Here is a tiny trained network, its code and every weight. The questions are about switching its units off for an input and a class, where a switched-off unit gives its printed mean instead of its output.

import numpy as np


def w(rows, s, z=0):
    codes = np.array(rows[::2]) - 128.0
    scale = np.full(codes.shape[1], s)
    scale[-1] = z or s
    return codes * scale


def norm(h):
    return h / np.sqrt((h * h).mean(-1, keepdims=True) + 1e-5)


def f(y):
    return np.maximum(y, 0)


def log_softmax(a):
    a = a - a.max(-1, keepdims=True)
    return a - np.log(np.exp(a).sum(-1, keepdims=True))


def net(x, mask):
    res = np.array(x, float).reshape(1, 7) / 4 @ E
    u = 0
    for l in range(2):
        y = f(norm(res) @ A[l][:, :-1].T + A[l][:, -1])
        res = res + np.where(mask[u : u + 8], y, B[l][:, -1]) @ B[l][:, :-1]
        u += 8
    return log_softmax(norm(res)[-1] @ U[:, :-1].T + U[:, -1])


A, B = {}, {}
E = w([
[125,126,129,129,129,128,132,130],'x0',
[143,152,19,250,209,31,144,69],'x1',
[127,131,127,128,132,126,125,126],'x2',
[40,185,9,33,247,179,125,189],'x3',
[128,123,125,125,126,124,129,126],'x4',
[122,127,127,129,127,127,131,129],'x5',
[220,118,19,97,34,143,242,151],'x6',
],0.0016)
A[0] = w([
[61,162,49,108,251,232,97,159,7],'L0N0',
[181,96,21,102,34,104,242,182,72],'L0N1',
[158,121,163,17,49,176,120,140,76],'L0N2',
[205,87,211,233,59,127,124,69,137],'L0N3',
[113,143,206,25,87,209,68,136,18],'L0N4',
[150,175,30,201,194,11,108,31,71],'L0N5',
[16,144,149,128,227,98,77,170,109],'L0N6',
[94,55,244,194,153,65,94,119,120],'L0N7',
],0.0028,0.0011)
B[0] = w([
[150,121,121,85,25,12,123,116,226],'L0N0',
[168,170,110,123,190,227,25,36,230],'L0N1',
[100,117,111,244,201,109,172,162,217],'L0N2',
[46,158,72,20,122,56,146,143,251],'L0N3',
[95,96,125,244,200,114,209,182,216],'L0N4',
[57,53,221,170,135,206,204,249,237],'L0N5',
[251,164,101,113,88,205,118,69,211],'L0N6',
[224,171,80,104,111,181,122,78,226],'L0N7',
],0.0032)
A[1] = w([
[98,82,190,123,105,180,140,212,69],'L1N0',
[97,130,111,77,140,172,118,173,149],'L1N1',
[134,101,164,114,32,3,162,76,20],'L1N2',
[104,144,49,47,158,93,137,163,93],'L1N3',
[87,69,100,235,170,99,162,171,4],'L1N4',
[126,130,79,122,156,170,147,123,106],'L1N5',
[88,134,95,33,106,42,123,157,55],'L1N6',
[118,154,199,134,180,142,7,72,98],'L1N7',
],0.0036,0.0011)
B[1] = w([
[88,119,86,207,223,114,188,156,213],'L1N0',
[143,99,152,177,120,92,120,105,202],'L1N1',
[57,160,134,60,165,56,19,166,234],'L1N2',
[106,102,236,126,75,48,72,102,223],'L1N3',
[95,98,210,114,158,187,176,227,250],'L1N4',
[136,143,189,138,100,125,107,91,209],'L1N5',
[113,149,126,124,97,48,104,118,188],'L1N6',
[200,120,3,102,75,181,168,83,210],'L1N7',
],0.0036,0.0025)
U = w([
[86,96,164,186,179,150,198,208,254],'0',
[95,137,146,74,94,2,56,123,75],'1',
[201,144,72,119,113,223,116,51,51],'2',
],0.0088,0.00081)

Each question gives the input, the list of numbers given to net, and the class t.
The units are the neurons (one row each of A and B). Each row of codes is followed by its name. A weight is (code - 128) times the scale printed after its matrix; where a second scale follows, it is the last column's (A, B and U).
mask holds one flag per neuron, layer by layer. A switched-off neuron (its flag False) gives its mean, the last column of its row in B, instead of its output. The means were averaged over made-up inputs and are rounded, as every weight is.
A unit's drop is (log p(t) with every unit on - log p(t) with that unit switched off) / (log p(t) with every unit on - log p(t) with every unit switched off).
The circuit of an input: a set's keep is (log p(t) with only the set's units on - log p(t) with every unit switched off) / (log p(t) with every unit on - log p(t) with every unit switched off). Starting from the 12 units with the biggest drops (on a tie, the unit counted first), units are removed one at a time, each time the one whose removal leaves the highest keep (on an exact tie, the one counted first), for as long as the keep stays at least 0.8.
units of the circuit, in order: the units of the circuit, biggest drop first
k most important neurons: the k neurons with the biggest drops, biggest first
k most important neurons of layer l: the k neurons of layer l with the biggest drops, biggest first
drop of u: that unit's drop, to one decimal
input [6,4,6,-6,2,-1,5], class 1: units of the circuit, in order	[L0N3; L1N2]
input [-7,1,-8,7,2,-3,-8], class 2: units of the circuit, in order	[L0N6]
input [-4,6,-4,-6,-4,-6,-8], class 2: units of the circuit, in order	[L0N7; L1N7]
input [2,0,-1,-7,4,6,6], class 1: 2 most important neurons	[L0N3; L1N2]
input [0,4,-6,-5,-1,-4,-6], class 2: 4 most important neurons	[L0N7; L0N0; L1N7; L0N4]
input [8,-5,1,7,8,-5,-1], class 1: 2 most important neurons of layer 0	[L0N0; L0N5]
input [-7,-1,-3,2,3,-1,0], class 1: 2 most important neurons	[L0N0; L0N5]
input [-2,-4,8,4,-1,-5,-5], class 2: 3 most important neurons	[L0N6; L0N3; L0N5]
input [-2,1,5,-4,5,1,-5], class 2: 2 most important neurons	[L0N7; L0N0]
input [8,-4,-4,-5,-2,3,-6], class 2: 4 most important neurons	[L0N7; L0N0; L1N7; L0N5]
input [-6,-5,3,8,6,7,2], class 1: 2 most important neurons	[L0N0; L0N5]
input [1,2,-5,-3,7,0,1], class 1: drop of L0N3	5.0
input [2,3,-7,6,7,-4,-1], class 1: drop of L0N0	0.2
input [0,1,-1,-1,-5,5,4], class 2: units of the circuit, in order	[L0N1]
input [1,2,-7,4,-8,-2,3], class 1: drop of L0N7	0.1
